Look-ups in named tables: a row name and a column name give one cell, copied from the table.

Table pato
         gibonup  poge  vesid
ret         34.7  87.1   64.6
suf         75.5  76.2   48.7
kirusi      58.7  77.5   55.3
kosuvu      42.1  71.8   62.1
soledo      30.6  21.5   68.2
tumivim     61.4  20.2   56.0

vesid of ret = 64.6
vesid of kosuvu = 62.1
vesid of tumivim = 56.0
poge of tumivim = 20.2
poge of kosuvu = 71.8
poge of suf = 76.2
vesid of soledo = 68.2
gibonup of ret = 34.7
poge of ret = 87.1
poge of soledo = 21.5
gibonup of soledo = 30.6
gibonup of kirusi = 58.7
vesid of suf = 48.7
poge of kirusi = 77.5
gibonup of kosuvu = 42.1
gibonup of suf = 75.5
vesid of kirusi = 55.3
gibonup of tumivim = 61.4
Row with the largest gibonup: suf

Table kodov
cols = sep, rebi
vifo: [6.00, 1.07]
zasobos: [1.09, 7.52]
valet: [5.94, 1.10]
kavibu: [0.76, 7.29]
rel: [5.48, 1.77]
vis: [5.60, 1.63]
ponede: [0.96, 7.23]
venit: [4.41, 3.12]
binos: [5.78, 1.53]
vaporan: [5.58, 1.66]

sep of vifo is 6.00
rebi of venit is 3.12
sep of valet is 5.94
rebi of kavibu is 7.29
rebi of rel is 1.77
rebi of ponede is 7.23
rebi of vifo is 1.07
rebi of vaporan is 1.66
sep of vis is 5.60
sep of ponede is 0.96
rebi of zasobos is 7.52

mor
fields: rivobur, dogaku, guf, rovelet, lib, vetu
bukol: [9.8, 43.2, 73.6, 20.5, 8.9, 61.1]
fav: [9.4, 75.9, 16.6, 53.1, 15.3, 71.2]
fadadoz: [29.0, 59.1, 47.0, 79.3, 15.5, 18.2]
gepe: [25.4, 10.8, 12.2, 37.7, 55.2, 40.9]
nos: [57.7, 51.6, 7.6, 34.5, 28.7, 68.1]
tul: [14.6, 70.7, 43.3, 43.3, 79.1, 55.4]
gete: [83.9, 10.0, 59.9, 22.2, 27.2, 32.2]

What is the vetu of tul in mor?
55.4
What is the rovelet of nos in mor?
34.5
What is the rovelet of fav in mor?
53.1
What is the rovelet of gete in mor?
22.2
What is the lib of gepe in mor?
55.2
What is the vetu of bukol in mor?
61.1
What is the rovelet of fadadoz in mor?
79.3
What is the lib of nos in mor?
28.7
What is the guf of bukol in mor?
73.6
What is the rivobur of fadadoz in mor?
29.0
What is the rivobur of fav in mor?
9.4
What is the vetu of gete in mor?
32.2
What is the lib of fav in mor?
15.3
What is the dogaku of nos in mor?
51.6
What is the rivobur of gete in mor?
83.9

nof =
cols = dasisi, sonaz, bodobo, gemuv, gis, birifip, basap, vizadu, lazore
muzo: [4.476, 3.965, 4.576, 3.065, 5.081, 3.951, 4.515, 3.779, 4.126]
gimaz: [4.679, 5.088, 2.501, 6.851, 4.716, 4.995, 4.679, 6.682, 3.833]
bag: [4.499, 2.187, 5.344, 3.811, 2.933, 2.621, 3.602, 2.853, 5.503]
tezanug: [4.580, 2.612, 4.802, 3.416, 4.296, 4.311, 4.560, 3.634, 4.821]
lotukem: [4.772, 4.321, 4.609, 5.599, 3.951, 3.729, 4.633, 3.806, 4.355]
gal: [4.000, 6.054, 4.589, 1.501, 5.589, 7.606, 4.543, 5.512, 3.342]
nug: [4.456, 3.783, 2.253, 5.864, 4.275, 4.214, 4.096, 6.118, 4.693]
mit: [5.974, 4.996, 5.262, 2.503, 4.010, 5.987, 6.269, 3.114, 5.055]
zuramo: [5.326, 5.709, 3.037, 7.677, 3.635, 4.888, 4.631, 6.313, 4.478]
naku: [4.814, 5.036, 4.544, 3.668, 4.572, 4.898, 4.611, 5.099, 4.198]

birifip of lotukem = 3.729
basap of zuramo = 4.631
bodobo of tezanug = 4.802
gemuv of bag = 3.811
gemuv of mit = 2.503
sonaz of bag = 2.187

ritikeg:
        nes  zabuk  tetumaz  kemu  salofum  zozisav  zenoles  lagen  bik  basu
reda     52     78       99    83      126      143      129    103  125   139
buk     149    103      137   104       15      143      145    117  175   119
zik      43    163      169   108      131       47      145    145   22   117
bupi    100     72       75   185      144       86       34     80   67   117
vol     140    198      192    51       12      119      205    177  169   115
dun      70     56       67    82      181      129       78     41   94    87
kunodo  146     69       84   166       46      140       99    113  173   145
torita  120    146      149    84       31      133      162    145  159   130
fip     134    187      196    84       30      101      182    179  146   121
zun     114    153      119   101      147       33       84    111    6    67
bug      71     99      182    79       26      181      198    123  201   148
tuv     120     23       13   131      186      106       12     19   56    71

bik of kunodo: 173
lagen of zun: 111
salofum of vol: 12
nes of vol: 140
nes of dun: 70
lagen of kunodo: 113
kemu of zun: 101
zozisav of tuv: 106
zozisav of kunodo: 140
zozisav of zik: 47
zozisav of buk: 143
nes of zik: 43
bik of dun: 94
bik of fip: 146
kemu of bug: 79
tetumaz of reda: 99
kemu of reda: 83
zabuk of bug: 99
lagen of bupi: 80
salofum of fip: 30
Row with the largest zozisav: bug

fevabam
         sivis  seruk   tam  poko  lisu   goz
tikunub   8098   1217  5803  6875  7195  5568
kizum     3745   2034  7532  6411  6405  7626
lan       6874   6732  6671  3822  3560  4433
poz       7479   5484  2216  3049  4289  6010
pag       3686   4913  4831  9063  6168  8170
gusoma    5432   7500  7254  6869  4467  5919
pogefod   5552   5804  6752  3447  5593  5028

goz of pogefod: 5028
seruk of gusoma: 7500
goz of gusoma: 5919
tam of pag: 4831
sivis of poz: 7479
goz of poz: 6010
lisu of lan: 3560
goz of kizum: 7626
poko of gusoma: 6869
lisu of poz: 4289
tam of pogefod: 6752
poko of poz: 3049
seruk of pag: 4913
tam of gusoma: 7254
poko of lan: 3822
seruk of lan: 6732
poko of pogefod: 3447
poko of tikunub: 6875
lisu of gusoma: 4467
lisu of pogefod: 5593

kavutib =
,regike,nitusof,voninal,nor,bepemob,bod,dur,bos,zumimev,tevoz
mal,90,77,176,125,170,121,74,200,169,99
daf,110,145,124,115,115,99,142,155,151,89
tapiz,121,121,107,137,129,66,140,109,110,65
derab,109,124,150,222,136,134,45,132,94,143
rivofe,103,143,131,120,116,97,136,153,149,87
lib,155,136,107,94,72,132,197,64,107,110
zun,129,145,129,221,105,140,80,88,70,150
mapefik,118,82,150,47,130,119,165,161,178,80
zor,89,81,175,148,170,122,60,195,158,108
tal,105,122,124,140,129,69,134,112,117,68
gosaku,91,74,174,117,168,121,81,199,172,98
lobivup,94,132,141,132,122,86,129,133,136,81
goze,145,154,113,189,80,138,127,60,67,144
ruv,109,75,160,59,143,119,142,177,182,81

What is the regike of tapiz in kavutib? 121
What is the dur of lib in kavutib? 197
What is the tevoz of mal in kavutib? 99
What is the dur of lobivup in kavutib? 129
What is the bos of lobivup in kavutib? 133
What is the bos of lib in kavutib? 64
What is the nitusof of mapefik in kavutib? 82
What is the bos of ruv in kavutib? 177
What is the bos of mal in kavutib? 200
What is the nitusof of lib in kavutib? 136
What is the nor of mapefik in kavutib? 47
What is the nitusof of mal in kavutib? 77

dud =
|  | kolazog | mupud | kune | kip | ruva | kizudet | zulafem | pepa |
|---|---|---|---|---|---|---|---|---|
| bezet | 213 | 200 | 136 | 192 | 206 | 136 | 217 | 108 |
| nok | 156 | 55 | 177 | 155 | 151 | 190 | 150 | 201 |
| dekez | 135 | 156 | 173 | 108 | 118 | 148 | 127 | 167 |
| vak | 114 | 170 | 181 | 121 | 113 | 175 | 121 | 202 |
| zug | 159 | 72 | 180 | 156 | 151 | 184 | 147 | 184 |
| biv | 158 | 203 | 160 | 157 | 163 | 151 | 164 | 141 |
| ver | 179 | 227 | 150 | 162 | 162 | 149 | 173 | 149 |
| mized | 208 | 76 | 144 | 201 | 207 | 157 | 204 | 137 |
| sunusa | 158 | 74 | 169 | 160 | 156 | 179 | 151 | 189 |

What is the ruva of ver in dud?
162
What is the ruva of mized in dud?
207
What is the ruva of sunusa in dud?
156
What is the kolazog of nok in dud?
156
What is the kizudet of bezet in dud?
136
What is the mupud of bezet in dud?
200
What is the mupud of nok in dud?
55
What is the zulafem of sunusa in dud?
151
What is the kune of dekez in dud?
173
What is the ruva of zug in dud?
151
What is the mupud of mized in dud?
76
What is the mupud of biv in dud?
203
What is the mupud of sunusa in dud?
74
What is the zulafem of bezet in dud?
217
What is the kune of biv in dud?
160
What is the pepa of mized in dud?
137
What is the pepa of dekez in dud?
167
What is the zulafem of biv in dud?
164
What is the kolazog of vak in dud?
114
What is the kolazog of mized in dud?
208

